Below are the code and all the weights of a small trained network. Each question names an input and a class and asks about switching units off, where a switched-off unit gives its printed mean instead of its output.

import numpy as np


def w(rows, s, z=0):
    codes = np.array(rows[::2]) - 128.0
    scale = np.full(codes.shape[1], s)
    scale[-1] = z or s
    return codes * scale


def norm(h):
    return h / np.sqrt((h * h).mean(-1, keepdims=True) + 1e-5)


def f(y):
    return np.maximum(y, 0)


def log_softmax(a):
    a = a - a.max(-1, keepdims=True)
    return a - np.log(np.exp(a).sum(-1, keepdims=True))


def net(x, mask):
    res = np.array(x, float).reshape(1, 4) / 4 @ E
    u = 0
    for l in range(3):
        y = f(norm(res) @ A[l][:, :-1].T + A[l][:, -1])
        res = res + np.where(mask[u : u + 8], y, B[l][:, -1]) @ B[l][:, :-1]
        u += 8
    return log_softmax(norm(res)[-1] @ U[:, :-1].T + U[:, -1])


A, B = {}, {}
E = w([
[146,188,176,235,136,192,124],'x0',
[73,149,108,95,29,252,64],'x1',
[118,192,170,84,140,118,140],'x2',
[86,61,238,122,163,155,106],'x3',
],0.011)
A[0] = w([
[135,70,106,54,150,69,130,58],'0.n0',
[125,72,183,81,121,130,116,2],'0.n1',
[144,156,34,76,112,97,125,42],'0.n2',
[136,172,153,37,136,112,139,79],'0.n3',
[128,56,170,73,133,137,118,60],'0.n4',
[118,186,165,35,125,113,132,112],'0.n5',
[131,2,54,141,114,139,122,4],'0.n6',
[114,86,94,39,101,165,127,153],'0.n7',
],0.025,0.0045)
B[0] = w([
[148,151,182,163,28,27,169,250],'0.n0',
[65,138,139,96,169,185,192,195],'0.n1',
[13,172,134,82,174,177,208,222],'0.n2',
[123,42,50,206,127,135,73,209],'0.n3',
[26,173,134,92,162,155,181,210],'0.n4',
[153,21,60,190,138,167,81,224],'0.n5',
[136,2,24,229,146,173,52,206],'0.n6',
[165,156,180,58,70,76,82,226],'0.n7',
],0.024,0.014)
A[1] = w([
[134,161,127,41,185,75,29,62],'1.n0',
[204,192,3,71,83,154,156,95],'1.n1',
[215,205,158,40,49,243,39,2],'1.n2',
[140,190,165,231,118,241,110,122],'1.n3',
[185,169,160,167,83,181,120,60],'1.n4',
[122,113,101,118,114,158,77,52],'1.n5',
[224,199,173,177,90,192,131,35],'1.n6',
[164,104,119,38,57,38,136,35],'1.n7',
],0.016,0.0041)
B[1] = w([
[181,43,144,86,64,114,196,138],'1.n0',
[67,173,110,127,189,156,77,145],'1.n1',
[250,134,145,51,240,144,79,193],'1.n2',
[16,75,110,98,44,115,79,254],'1.n3',
[122,130,140,136,82,108,140,166],'1.n4',
[151,44,109,87,120,139,155,191],'1.n5',
[59,134,132,145,31,40,146,178],'1.n6',
[111,204,160,141,90,74,74,175],'1.n7',
],0.019,0.0087)
A[2] = w([
[192,166,175,204,123,126,170,205],'2.n0',
[116,99,89,81,87,148,157,196],'2.n1',
[125,114,125,144,168,48,154,254],'2.n2',
[89,184,108,114,122,158,164,165],'2.n3',
[154,125,108,82,186,76,116,95],'2.n4',
[146,178,154,128,65,126,96,189],'2.n5',
[133,167,160,123,119,178,141,78],'2.n6',
[151,195,3,101,81,127,149,74],'2.n7',
],0.032,0.0024)
B[2] = w([
[216,108,141,71,192,120,106,153],'2.n0',
[200,216,136,176,177,97,159,251],'2.n1',
[162,175,127,47,138,198,40,207],'2.n2',
[174,149,93,138,200,93,219,184],'2.n3',
[175,144,161,135,159,85,145,144],'2.n4',
[186,106,110,150,137,76,188,164],'2.n5',
[88,67,102,152,120,105,104,139],'2.n6',
[32,15,253,85,95,208,56,153],'2.n7',
],0.024,0.017)
U = w([
[2,165,143,99,214,165,191,176],'0',
[107,151,138,127,3,28,85,137],'1',
[140,28,28,220,140,182,26,131],'2',
[234,145,142,31,189,104,47,131],'3',
[202,130,74,188,157,69,165,231],'4',
[191,161,161,182,52,218,159,16],'5',
[191,136,143,152,47,212,182,2],'6',
[202,146,169,179,58,204,167,7],'7',
],0.015,0.0083)

Each question gives the input, the list of numbers given to net, and the class t.
The units are the neurons (one row each of A and B). Each row of codes is followed by its name. A weight is (code - 128) times the scale printed after its matrix; where a second scale follows, it is the last column's (A, B and U).
mask holds one flag per neuron, layer by layer. A switched-off neuron (its flag False) gives its mean, the last column of its row in B, instead of its output. The means were averaged over made-up inputs and are rounded, as every weight is.
A unit's drop is (log p(t) with every unit on - log p(t) with that unit switched off) / (log p(t) with every unit on - log p(t) with every unit switched off).
The circuit of an input: a set's keep is (log p(t) with only the set's units on - log p(t) with every unit switched off) / (log p(t) with every unit on - log p(t) with every unit switched off). Starting from the 12 units with the biggest drops (on a tie, the unit counted first), units are removed one at a time, each time the one whose removal leaves the highest keep (on an exact tie, the one counted first), for as long as the keep stays at least 0.8.
units of the circuit, in order: the units of the circuit, biggest drop first
unit that matters most: the unit with the biggest drop
k most important neurons: the k neurons with the biggest drops, biggest first
top k neurons in layer l: the k neurons of layer l with the biggest drops, biggest first
input [-2,6,4,0], class 3: 2 most important neurons : (0.n7, 0.n6)
input [-5,-3,6,-3], class 2: units of the circuit, in order : (0.n5)
input [-8,-2,-8,5], class 1: 3 most important neurons : (0.n0, 0.n7, 0.n5)
input [-5,-3,4,3], class 1: top 3 neurons in layer 0 : (0.n0, 0.n6, 0.n4)
input [-7,-8,-3,-4], class 3: top 2 neurons in layer 0 : (0.n0, 0.n7)
input [7,-8,7,-6], class 3: 4 most important neurons : (0.n6, 2.n2, 0.n2, 0.n5)
input [-3,8,1,-7], class 3: units of the circuit, in order : (0.n7, 1.n2)
input [-4,2,8,7], class 2: 2 most important neurons : (0.n5, 0.n3)
input [8,-5,-3,-4], class 1: 3 most important neurons : (0.n2, 0.n4, 0.n6)
input [-1,6,1,-4], class 3: top 3 neurons in layer 0 : (0.n7, 0.n0, 0.n4)
input [7,-5,-7,-6], class 1: 4 most important neurons : (0.n4, 0.n2, 0.n6, 0.n5)
input [-8,4,0,3], class 1: 2 most important neurons : (0.n7, 0.n0)
input [-7,-6,2,-6], class 1: 3 most important neurons : (0.n0, 0.n4, 0.n1)
input [5,-8,6,-6], class 3: unit that matters most : 0.n6
input [-5,-5,7,-1], class 2: 2 most important neurons : (0.n3, 0.n5)
input [-6,7,-5,-4], class 3: 3 most important neurons : (0.n7, 0.n3, 0.n5)
input [6,3,-6,5], class 1: 3 most important neurons : (0.n2, 0.n5, 0.n3)
input [-5,-2,-5,-8], class 0: 2 most important neurons : (0.n2, 2.n7)
input [-6,2,0,-5], class 1: 3 most important neurons : (0.n0, 0.n7, 0.n4)
input [5,-1,6,-2], class 2: unit that matters most : 0.n0
input [2,-4,3,4], class 0: top 3 neurons in layer 0 : (0.n0, 0.n7, 0.n6)
input [8,4,0,7], class 1: top 3 neurons in layer 0 : (0.n2, 0.n4, 0.n7)
input [4,-3,-3,-4], class 0: top 4 neurons in layer 0 : (0.n0, 0.n7, 0.n6, 0.n5)
input [-8,-6,-6,-8], class 0: top 2 neurons in layer 0 : (0.n2, 0.n5)
input [-5,8,-6,-2], class 3: top 3 neurons in layer 0 : (0.n7, 0.n3, 0.n5)
